Below is a small trained network, with its code and all its weights. Each question gives an input and a class and asks what happens when units are switched off, that is, made to give their printed mean instead of their output.

import numpy as np


def w(rows, s, z=0):
    codes = np.array(rows[::2]) - 128.0
    scale = np.full(codes.shape[1], s)
    scale[-1] = z or s
    return codes * scale


def f(y):
    return y / 2 * (1 + np.tanh(0.7978845608 * (y + 0.044715 * y**3)))


def log_softmax(a):
    a = a - a.max(-1, keepdims=True)
    return a - np.log(np.exp(a).sum(-1, keepdims=True))


def net(x, mask):
    res = np.array(x, float).reshape(1, 8) / 4 @ E
    y = f(res @ A[0][:, :-1].T + A[0][:, -1])
    res = res + np.where(mask, y, B[0][:, -1]) @ B[0][:, :-1]
    return log_softmax(res[-1] @ U[:, :-1].T + U[:, -1])


A, B = {}, {}
E = w([
[187,65,110,137],'x0',
[102,133,104,85],'x1',
[73,2,157,145],'x2',
[167,130,150,128],'x3',
[163,123,117,38],'x4',
[198,172,207,121],'x5',
[86,109,155,109],'x6',
[49,93,181,75],'x7',
],0.0087)
A[0] = w([
[154,101,132,252,104],'neuron 0',
[139,85,83,165,132],'neuron 1',
[119,185,237,130,197],'neuron 2',
[146,78,180,139,120],'neuron 3',
[125,73,254,156,118],'neuron 4',
[71,126,64,111,88],'neuron 5',
[129,107,129,178,99],'neuron 6',
[146,52,105,190,112],'neuron 7',
[116,135,151,205,136],'neuron 8',
[69,142,71,132,176],'neuron 9',
[163,111,136,74,174],'neuron 10',
[173,132,110,135,146],'neuron 11',
[108,105,183,89,157],'neuron 12',
[124,212,163,163,186],'neuron 13',
[98,137,121,61,189],'neuron 14',
[143,171,150,153,123],'neuron 15',
[125,134,95,88,253],'neuron 16',
[191,125,123,105,144],'neuron 17',
[87,66,126,65,172],'neuron 18',
[94,130,244,92,142],'neuron 19',
[93,117,77,126,92],'neuron 20',
[156,154,124,99,224],'neuron 21',
[117,167,152,112,182],'neuron 22',
[221,130,74,76,124],'neuron 23',
[119,194,150,183,154],'neuron 24',
[115,172,157,143,145],'neuron 25',
[127,177,136,65,153],'neuron 26',
[151,181,138,193,107],'neuron 27',
[96,169,44,162,166],'neuron 28',
[87,136,61,194,72],'neuron 29',
],0.014,0.005)
B[0] = w([
[90,155,181,158,229],'neuron 0',
[41,146,144,172,195],'neuron 1',
[215,85,146,119,237],'neuron 2',
[82,249,138,41,176],'neuron 3',
[156,255,156,71,235],'neuron 4',
[101,20,170,123,206],'neuron 5',
[91,166,149,159,155],'neuron 6',
[52,226,102,214,223],'neuron 7',
[150,180,170,188,187],'neuron 8',
[139,1,126,145,228],'neuron 9',
[70,171,82,83,180],'neuron 10',
[104,169,56,141,181],'neuron 11',
[137,129,156,25,195],'neuron 12',
[220,99,90,144,235],'neuron 13',
[98,94,66,81,200],'neuron 14',
[183,141,121,126,176],'neuron 15',
[99,92,44,120,208],'neuron 16',
[131,196,67,59,192],'neuron 17',
[95,99,151,106,255],'neuron 18',
[195,113,150,66,225],'neuron 19',
[145,28,193,182,179],'neuron 20',
[129,96,57,139,205],'neuron 21',
[149,61,82,147,175],'neuron 22',
[113,166,43,147,242],'neuron 23',
[209,143,89,117,209],'neuron 24',
[206,94,117,127,168],'neuron 25',
[89,69,117,152,194],'neuron 26',
[147,139,138,149,206],'neuron 27',
[188,81,174,136,235],'neuron 28',
[123,82,184,145,204],'neuron 29',
],0.0068,0.0078)
U = w([
[81,92,105,89,48],'0',
[128,225,232,54,187],'1',
[106,152,65,137,62],'2',
[1,188,174,247,33],'3',
[79,18,233,191,5],'4',
[56,65,153,50,144],'5',
[230,133,144,195,238],'6',
[154,153,54,183,197],'7',
],0.0069,0.0028)

Each question gives the input, the list of numbers given to net, and the class t.
The units are the neurons (one row each of A and B). Each row of codes is followed by its name. A weight is (code - 128) times the scale printed after its matrix; where a second scale follows, it is the last column's (A, B and U).
mask holds one flag per neuron, in row order. A switched-off neuron (its flag False) gives its mean, the last column of its row in B, instead of its output. The means were averaged over made-up inputs and are rounded, as every weight is.
A unit's drop is (log p(t) with every unit on - log p(t) with that unit switched off) / (log p(t) with every unit on - log p(t) with every unit switched off).
The circuit of an input: a set's keep is (log p(t) with only the set's units on - log p(t) with every unit switched off) / (log p(t) with every unit on - log p(t) with every unit switched off). Starting from the 12 units with the biggest drops (on a tie, the unit counted first), units are removed one at a time, each time the one whose removal leaves the highest keep (on an exact tie, the one counted first), for as long as the keep stays at least 0.8.
circuit, biggest first: the units of the circuit, biggest drop first
unit that matters most: the unit with the biggest drop
k most important neurons: the k neurons with the biggest drops, biggest first
drop when u is switched off: that unit's drop, to one decimal
input [-5,1,7,4,-7,1,-7,1], class 1: circuit, biggest first : neuron 4; neuron 3
input [1,-2,-2,6,0,-1,-8,-7], class 7: circuit, biggest first : neuron 23; neuron 11
input [7,3,-3,-1,-5,-2,1,3], class 3: circuit, biggest first : neuron 2; neuron 19; neuron 13; neuron 24
input [-6,-6,5,-3,-5,-3,-3,-5], class 3: unit that matters most : neuron 7
input [2,-8,3,-5,-5,3,0,1], class 3: circuit, biggest first : neuron 7; neuron 0
input [-5,8,-3,2,7,3,-4,1], class 7: circuit, biggest first : neuron 23; neuron 21
input [-1,-2,-5,-2,3,7,0,-7], class 7: circuit, biggest first : neuron 23; neuron 11
input [5,8,-5,8,3,4,-2,0], class 2: 2 most important neurons : neuron 10; neuron 17
input [0,5,5,7,-8,-5,5,4], class 3: 3 most important neurons : neuron 7; neuron 4; neuron 2
input [4,1,1,-2,-7,4,-8,-2], class 3: 2 most important neurons : neuron 0; neuron 7
input [0,6,-6,-4,7,7,2,-4], class 2: 2 most important neurons : neuron 10; neuron 17
input [0,3,-1,-8,-2,-1,-8,-3], class 4: drop when neuron 9 is switched off : 0.1
input [4,2,1,-5,-2,6,5,6], class 1: drop when neuron 4 is switched off : 0.1
input [-7,-5,6,7,-5,-4,0,-1], class 3: drop when neuron 7 is switched off : 0.1
input [-6,3,-6,-4,0,-1,4,-6], class 6: unit that matters most : neuron 28
